Below are the code and all the weights of a small trained network. Each question names an input and a class and asks about switching units off, where a switched-off unit gives its printed mean instead of its output.

import numpy as np


def w(rows, s, z=0):
    codes = np.array(rows[::2]) - 128.0
    scale = np.full(codes.shape[1], s)
    scale[-1] = z or s
    return codes * scale


def f(y):
    return y / 2 * (1 + np.tanh(0.7978845608 * (y + 0.044715 * y**3)))


def log_softmax(a):
    a = a - a.max(-1, keepdims=True)
    return a - np.log(np.exp(a).sum(-1, keepdims=True))


def net(x, mask):
    res = np.array(x, float).reshape(1, 5) / 4 @ E
    y = f(res @ A[0][:, :-1].T + A[0][:, -1])
    res = res + np.where(mask, y, B[0][:, -1]) @ B[0][:, :-1]
    return log_softmax(res[-1] @ U[:, :-1].T + U[:, -1])


A, B = {}, {}
E = w([
[26,132,132,220,132,86,87,141,73,195],'x0',
[53,172,147,87,136,180,124,129,98,16],'x1',
[139,107,95,108,127,158,180,110,110,96],'x2',
[69,67,150,150,127,122,89,139,191,117],'x3',
[130,212,254,85,131,136,38,177,202,94],'x4',
],0.0087)
A[0] = w([
[121,189,158,110,128,140,126,120,101,98,4],'n0',
[126,182,170,105,122,135,105,118,150,77,234],'n1',
[89,167,134,149,123,132,106,130,119,133,95],'n2',
[138,135,149,118,124,120,95,132,195,117,35],'n3',
[211,114,113,150,131,109,143,129,117,247,132],'n4',
[122,116,114,154,130,120,126,122,113,184,236],'n5',
[167,140,121,112,129,138,154,129,130,98,109],'n6',
[115,124,169,112,133,129,114,129,186,113,60],'n7',
[72,171,149,142,132,117,96,128,108,135,91],'n8',
[148,88,175,115,131,119,94,131,219,130,105],'n9',
[71,83,92,161,129,100,119,121,109,149,107],'n10',
[166,125,114,148,134,127,122,117,130,182,176],'n11',
[126,168,161,100,133,129,110,141,143,94,230],'n12',
[123,60,98,119,127,157,186,118,127,92,100],'n13',
[158,117,106,135,110,107,109,121,123,166,14],'n14',
[250,145,109,67,129,137,164,122,128,52,77],'n15',
],0.016,0.002)
B[0] = w([
[135,133,141,103,141,82,153,153,82,114,170],'n0',
[186,131,156,160,123,131,104,167,82,96,214],'n1',
[90,134,154,98,135,104,129,132,130,143,157],'n2',
[146,96,124,166,135,143,101,144,160,104,185],'n3',
[204,136,94,145,133,83,164,150,113,190,251],'n4',
[118,120,119,136,129,115,138,129,144,187,190],'n5',
[136,132,126,85,120,133,149,117,143,122,168],'n6',
[142,137,124,146,128,127,83,118,161,133,183],'n7',
[94,131,183,104,123,127,136,137,101,167,174],'n8',
[164,118,115,173,114,163,73,100,172,123,210],'n9',
[43,126,113,161,126,147,131,118,152,118,195],'n10',
[158,137,100,126,134,99,127,131,110,154,184],'n11',
[154,139,138,138,135,93,81,117,110,83,198],'n12',
[133,133,74,168,136,123,151,140,100,42,204],'n13',
[152,161,101,158,114,149,130,127,105,162,165],'n14',
[115,114,136,2,118,187,162,83,172,147,247],'n15',
],0.025,0.016)
U = w([
[157,109,103,41,121,192,150,81,140,100,169],'0',
[110,165,193,97,161,93,92,180,46,87,34],'1',
[143,127,63,163,131,78,160,138,130,221,245],'2',
[173,118,166,150,125,141,28,147,159,99,35],'3',
[53,81,44,194,145,153,173,109,116,84,100],'4',
[1,120,168,151,135,127,110,131,128,186,126],'5',
],0.0067,0.0012)

Each question gives the input, the list of numbers given to net, and the class t.
The units are the neurons (one row each of A and B). Each row of codes is followed by its name. A weight is (code - 128) times the scale printed after its matrix; where a second scale follows, it is the last column's (A, B and U).
mask holds one flag per neuron, in row order. A switched-off neuron (its flag False) gives its mean, the last column of its row in B, instead of its output. The means were averaged over made-up inputs and are rounded, as every weight is.
A unit's drop is (log p(t) with every unit on - log p(t) with that unit switched off) / (log p(t) with every unit on - log p(t) with every unit switched off).
The circuit of an input: a set's keep is (log p(t) with only the set's units on - log p(t) with every unit switched off) / (log p(t) with every unit on - log p(t) with every unit switched off). Starting from the 12 units with the biggest drops (on a tie, the unit counted first), units are removed one at a time, each time the one whose removal leaves the highest keep (on an exact tie, the one counted first), for as long as the keep stays at least 0.8.
circuit, biggest first: the units of the circuit, biggest drop first
top k neurons: the k neurons with the biggest drops, biggest first
drop when u is switched off: that unit's drop, to one decimal
input [8,-1,5,5,-4], class 4: circuit, biggest first : (n10)
input [4,2,-3,0,6], class 1: top 3 neurons : (n8 n0 n2)
input [-6,2,6,4,6], class 3: top 2 neurons : (n1 n12)
input [-4,-7,5,-5,0], class 0: top 2 neurons : (n15 n6)
input [-2,-1,2,1,-2], class 0: top 2 neurons : (n10 n4)
input [8,-6,3,8,4], class 5: top 2 neurons : (n10 n8)
input [4,5,4,5,-2], class 4: top 2 neurons : (n15 n13)
input [1,-2,2,6,-1], class 4: top 2 neurons : (n4 n15)
input [3,4,-3,2,-5], class 4: drop when n15 is switched off : 0.4
input [-8,-1,-4,7,0], class 3: drop when n11 is switched off : 0.0
input [0,6,-3,4,-4], class 4: drop when n15 is switched off : 0.1
